Here is a tiny trained network, its code and every weight. The questions are about switching its units off for an input and a class, where a switched-off unit gives its printed mean instead of its output.

import numpy as np


def w(rows, s, z=0):
    codes = np.array(rows[::2]) - 128.0
    scale = np.full(codes.shape[1], s)
    scale[-1] = z or s
    return codes * scale


def f(y):
    return y / 2 * (1 + np.tanh(0.7978845608 * (y + 0.044715 * y**3)))


def log_softmax(a):
    a = a - a.max(-1, keepdims=True)
    return a - np.log(np.exp(a).sum(-1, keepdims=True))


def net(x, mask):
    res = np.array(x, float).reshape(1, 3) / 4 @ E
    y = f(res @ A[0][:, :-1].T + A[0][:, -1])
    res = res + np.where(mask, y, B[0][:, -1]) @ B[0][:, :-1]
    return log_softmax(res[-1] @ U[:, :-1].T + U[:, -1])


A, B = {}, {}
E = w([
[223,187,64,237,58,148,228,208,61,221,242],'x0',
[100,213,13,28,82,253,41,51,88,203,199],'x1',
[20,46,191,150,36,43,47,74,45,239,168],'x2',
],0.0047)
A[0] = w([
[59,137,96,56,121,211,45,27,142,125,105,125],'n1',
[58,61,212,226,41,25,181,181,105,175,212,238],'n2',
[187,106,220,116,203,66,211,178,228,30,43,254],'n3',
[68,213,57,42,148,214,69,72,172,81,56,169],'n4',
[207,133,133,212,117,48,217,217,85,136,190,212],'n5',
[41,60,224,235,33,50,110,126,28,206,213,193],'n6',
[97,51,196,201,53,34,188,253,48,204,200,183],'n7',
[38,46,221,121,209,43,83,115,191,44,32,221],'n8',
[155,243,37,105,67,214,136,138,35,226,228,140],'n9',
[135,231,59,21,216,219,75,40,174,43,73,193],'n10',
[140,175,37,126,60,235,123,150,65,220,197,100],'n11',
[235,193,103,180,219,172,211,225,198,60,195,226],'n12',
[32,35,175,49,66,120,30,53,104,205,139,182],'n13',
[178,202,46,40,198,233,72,66,201,33,66,237],'n14',
],0.0044,0.0028)
B[0] = w([
[61,108,93,48,40,43,136,46,82,93,196,193],'n1',
[136,223,38,137,101,46,65,199,50,170,28,234],'n2',
[231,190,160,190,228,212,139,178,206,76,164,253],'n3',
[9,194,56,83,91,56,222,74,180,56,211,209],'n4',
[199,177,13,232,41,185,205,208,127,74,146,214],'n5',
[40,228,51,13,52,20,41,154,55,131,72,247],'n6',
[105,217,28,167,61,54,118,209,27,113,55,224],'n7',
[239,113,200,21,216,142,27,67,166,220,54,254],'n8',
[197,155,232,19,235,125,45,95,199,194,87,232],'n9',
[57,206,41,44,91,24,254,93,184,29,151,234],'n10',
[194,118,236,66,223,164,14,57,171,250,93,202],'n11',
[204,68,199,236,145,231,222,210,229,28,233,240],'n12',
[59,39,222,53,68,141,70,37,67,195,152,231],'n13',
[71,248,65,30,112,32,204,114,226,47,185,244],'n14',
],0.0041,0.0062)
U = w([
[231,168,190,73,231,217,134,120,253,115,144,244],'0',
[31,245,17,112,24,35,203,186,102,55,131,133],'1',
[186,70,205,49,194,76,5,131,52,232,35,222],'2',
[16,35,181,45,57,122,80,54,88,147,165,5],'3',
[213,53,88,231,32,248,224,236,140,52,195,19],'4',
],0.0042,0.0029)

Each question gives the input, the list of numbers given to net, and the class t.
The units are the neurons (one row each of A and B). Each row of codes is followed by its name. A weight is (code - 128) times the scale printed after its matrix; where a second scale follows, it is the last column's (A, B and U).
mask holds one flag per neuron, in row order. A switched-off neuron (its flag False) gives its mean, the last column of its row in B, instead of its output. The means were averaged over made-up inputs and are rounded, as every weight is.
A unit's drop is (log p(t) with every unit on - log p(t) with that unit switched off) / (log p(t) with every unit on - log p(t) with every unit switched off).
unit that matters most: the unit with the biggest drop
k most important neurons: the k neurons with the biggest drops, biggest first
drop of u: that unit's drop, to one decimal
input [-7,4,1], class 3: unit that matters most	n13
input [7,-2,-6], class 4: 3 most important neurons	[n5 n12 n8]
input [6,2,-1], class 0: 2 most important neurons	[n9 n11]
input [6,2,7], class 2: 2 most important neurons	[n11 n9]
input [-4,1,-8], class 1: 4 most important neurons	[n10 n14 n4 n9]
input [-7,1,-8], class 1: 3 most important neurons	[n10 n14 n4]
input [-6,1,-8], class 1: 2 most important neurons	[n10 n14]
input [-6,8,-8], class 1: drop of n11	0.0
input [4,8,1], class 2: drop of n9	0.2
input [1,8,8], class 2: drop of n13	-0.2
